Here is a tiny trained network, its code and every weight. The questions are about switching its units off for an input and a class, where a switched-off unit gives its printed mean instead of its output.

import numpy as np


def w(rows, s, z=0):
    codes = np.array(rows[::2]) - 128.0
    scale = np.full(codes.shape[1], s)
    scale[-1] = z or s
    return codes * scale


def norm(h):
    return h / np.sqrt((h * h).mean(-1, keepdims=True) + 1e-5)


def f(y):
    return np.maximum(y, 0)


def log_softmax(a):
    a = a - a.max(-1, keepdims=True)
    return a - np.log(np.exp(a).sum(-1, keepdims=True))


def net(x, mask):
    res = np.array(x, float).reshape(1, 7) / 4 @ E
    u = 0
    for l in range(4):
        y = f(norm(res) @ A[l][:, :-1].T + A[l][:, -1])
        res = res + np.where(mask[u : u + 6], y, B[l][:, -1]) @ B[l][:, :-1]
        u += 6
    return log_softmax(norm(res)[-1] @ U[:, :-1].T + U[:, -1])


A, B = {}, {}
E = w([
[195,127,138,77,246,115],'x0',
[112,135,173,82,107,74],'x1',
[131,123,110,140,133,150],'x2',
[131,127,123,136,131,134],'x3',
[127,126,130,124,127,127],'x4',
[83,254,145,112,185,192],'x5',
[131,162,2,135,138,66],'x6',
],0.0067)
A[0] = w([
[95,123,177,84,131,84,32],'L0N1',
[102,151,114,139,61,214,61],'L0N2',
[254,86,125,110,44,140,30],'L0N3',
[73,12,60,126,205,94,3],'L0N4',
[143,161,126,144,48,147,219],'L0N5',
[126,83,108,193,124,157,67],'L0N6',
],0.0061,0.0024)
B[0] = w([
[66,144,69,130,253,110,165],'L0N1',
[146,199,219,82,112,98,224],'L0N2',
[198,175,195,124,103,212,222],'L0N3',
[190,162,124,39,231,52,205],'L0N4',
[27,145,126,195,69,85,254],'L0N5',
[145,31,178,117,139,149,185],'L0N6',
],0.005,0.0028)
A[1] = w([
[2,44,120,104,173,74,199],'L1N1',
[125,108,234,125,145,157,254],'L1N2',
[48,202,162,51,103,37,179],'L1N3',
[78,150,60,182,70,147,145],'L1N4',
[48,149,126,124,145,206,12],'L1N5',
[152,34,31,172,107,104,142],'L1N6',
],0.0054,0.0019)
B[1] = w([
[183,82,88,177,111,145,179],'L1N1',
[117,110,120,171,180,213,252],'L1N2',
[139,145,91,154,119,212,243],'L1N3',
[133,188,95,74,108,114,205],'L1N4',
[55,126,166,96,143,92,171],'L1N5',
[2,112,187,41,77,23,205],'L1N6',
],0.0067,0.004)
A[2] = w([
[109,79,172,192,1,144,93],'L2N1',
[221,53,117,135,190,141,120],'L2N2',
[176,99,91,172,102,106,140],'L2N3',
[141,50,163,168,103,140,176],'L2N4',
[166,89,55,99,80,48,116],'L2N5',
[178,101,86,132,158,69,3],'L2N6',
],0.0096,0.0047)
B[2] = w([
[205,64,25,207,224,137,253],'L2N1',
[171,118,244,30,23,64,231],'L2N2',
[51,60,89,122,209,137,164],'L2N3',
[208,154,99,221,65,37,220],'L2N4',
[20,127,158,115,242,137,224],'L2N5',
[191,205,166,31,254,94,165],'L2N6',
],0.0063,0.006)
A[3] = w([
[40,122,105,113,123,70,147],'L3N1',
[79,201,102,203,98,183,5],'L3N2',
[120,229,67,83,112,108,44],'L3N3',
[8,53,158,170,120,136,47],'L3N4',
[164,191,159,63,185,154,81],'L3N5',
[141,192,78,89,145,109,127],'L3N6',
],0.011,0.0024)
B[3] = w([
[119,185,105,64,114,153,205],'L3N1',
[109,167,199,76,120,88,235],'L3N2',
[255,111,131,140,46,124,212],'L3N3',
[52,149,119,160,69,109,181],'L3N4',
[69,70,84,172,140,188,254],'L3N5',
[196,92,75,194,143,95,207],'L3N6',
],0.01,0.0065)
U = w([
[189,78,56,220,115,123,252],'0',
[35,188,209,145,66,157,138],'1',
[181,55,233,72,93,112,64],'2',
[95,94,153,125,176,240,111],'3',
[5,146,52,104,84,65,45],'4',
[181,220,82,100,29,130,100],'5',
[117,90,98,43,206,83,111],'6',
],0.015,0.0037)

Each question gives the input, the list of numbers given to net, and the class t.
The units are the neurons (one row each of A and B). Each row of codes is followed by its name. A weight is (code - 128) times the scale printed after its matrix; where a second scale follows, it is the last column's (A, B and U).
mask holds one flag per neuron, layer by layer. A switched-off neuron (its flag False) gives its mean, the last column of its row in B, instead of its output. The means were averaged over made-up inputs and are rounded, as every weight is.
A unit's drop is (log p(t) with every unit on - log p(t) with that unit switched off) / (log p(t) with every unit on - log p(t) with every unit switched off).
The circuit of an input: a set's keep is (log p(t) with only the set's units on - log p(t) with every unit switched off) / (log p(t) with every unit on - log p(t) with every unit switched off). Starting from the 12 units with the biggest drops (on a tie, the unit counted first), units are removed one at a time, each time the one whose removal leaves the highest keep (on an exact tie, the one counted first), for as long as the keep stays at least 0.8.
units of the circuit, in order: the units of the circuit, biggest drop first
most important unit: the unit with the biggest drop
top k neurons: the k neurons with the biggest drops, biggest first
top k neurons in layer l: the k neurons of layer l with the biggest drops, biggest first
drop of u: that unit's drop, to one decimal
input [7,-6,-7,-5,7,2,-2], class 3: most important unit : L3N5
input [6,1,1,-1,-1,1,-4], class 3: top 2 neurons in layer 3 : (L3N5 L3N3)
input [-1,0,6,-1,3,2,7], class 5: top 3 neurons : (L3N3 L3N1 L2N1)
input [0,5,-5,6,-4,-8,-5], class 0: top 2 neurons : (L2N1 L2N4)
input [1,3,4,-6,2,-7,1], class 6: top 2 neurons in layer 2 : (L2N5 L2N6)
input [-1,0,8,2,-3,-1,7], class 4: top 2 neurons : (L2N5 L1N6)
input [1,-3,-3,8,1,6,3], class 0: top 2 neurons in layer 3 : (L3N6 L3N5)
input [3,2,1,7,6,-4,0], class 2: top 2 neurons : (L2N2 L0N3)
input [-5,-7,-2,-6,0,6,2], class 5: top 3 neurons : (L3N3 L1N4 L2N5)
input [8,-8,4,-1,-8,7,2], class 0: units of the circuit, in order : (L3N6 L2N5)
input [-5,-6,4,-2,-5,7,7], class 5: top 2 neurons : (L3N3 L3N2)
input [1,-4,8,8,0,-2,-5], class 2: top 4 neurons : (L2N2 L3N5 L3N6 L0N5)
input [-5,5,4,-3,3,-8,3], class 4: units of the circuit, in order : (L2N5 L3N1)
input [-1,-3,-4,2,6,-6,3], class 4: top 2 neurons : (L1N6 L3N4)
input [-5,5,6,8,-6,7,6], class 5: units of the circuit, in order : (L3N3)
input [6,5,6,7,1,5,-1], class 3: top 2 neurons in layer 2 : (L2N4 L2N1)
input [6,-4,-1,6,4,-5,1], class 6: top 2 neurons : (L2N6 L3N3)
input [8,3,-8,8,7,5,2], class 0: top 2 neurons : (L3N6 L2N5)
input [7,-1,-2,-5,-7,-1,0], class 2: top 3 neurons : (L2N2 L2N1 L2N5)
input [-7,7,8,-1,3,-1,-2], class 0: most important unit : L2N1
input [1,0,6,2,7,-8,7], class 6: top 2 neurons : (L0N4 L2N6)
input [6,8,6,4,-8,7,0], class 3: top 2 neurons : (L2N4 L3N5)
input [-8,-7,-1,-7,-7,-2,1], class 4: top 2 neurons : (L1N4 L1N6)
input [5,-2,8,-7,7,-2,5], class 6: drop of L1N3 : 0.0
input [-5,-6,-2,5,8,7,4], class 5: drop of L3N3 : 0.4
input [2,-1,-2,8,-8,-4,1], class 6: top 3 neurons in layer 2 : (L2N5 L2N6 L2N3)
input [-7,6,-1,5,2,-4,-2], class 0: drop of L2N1 : 1.8
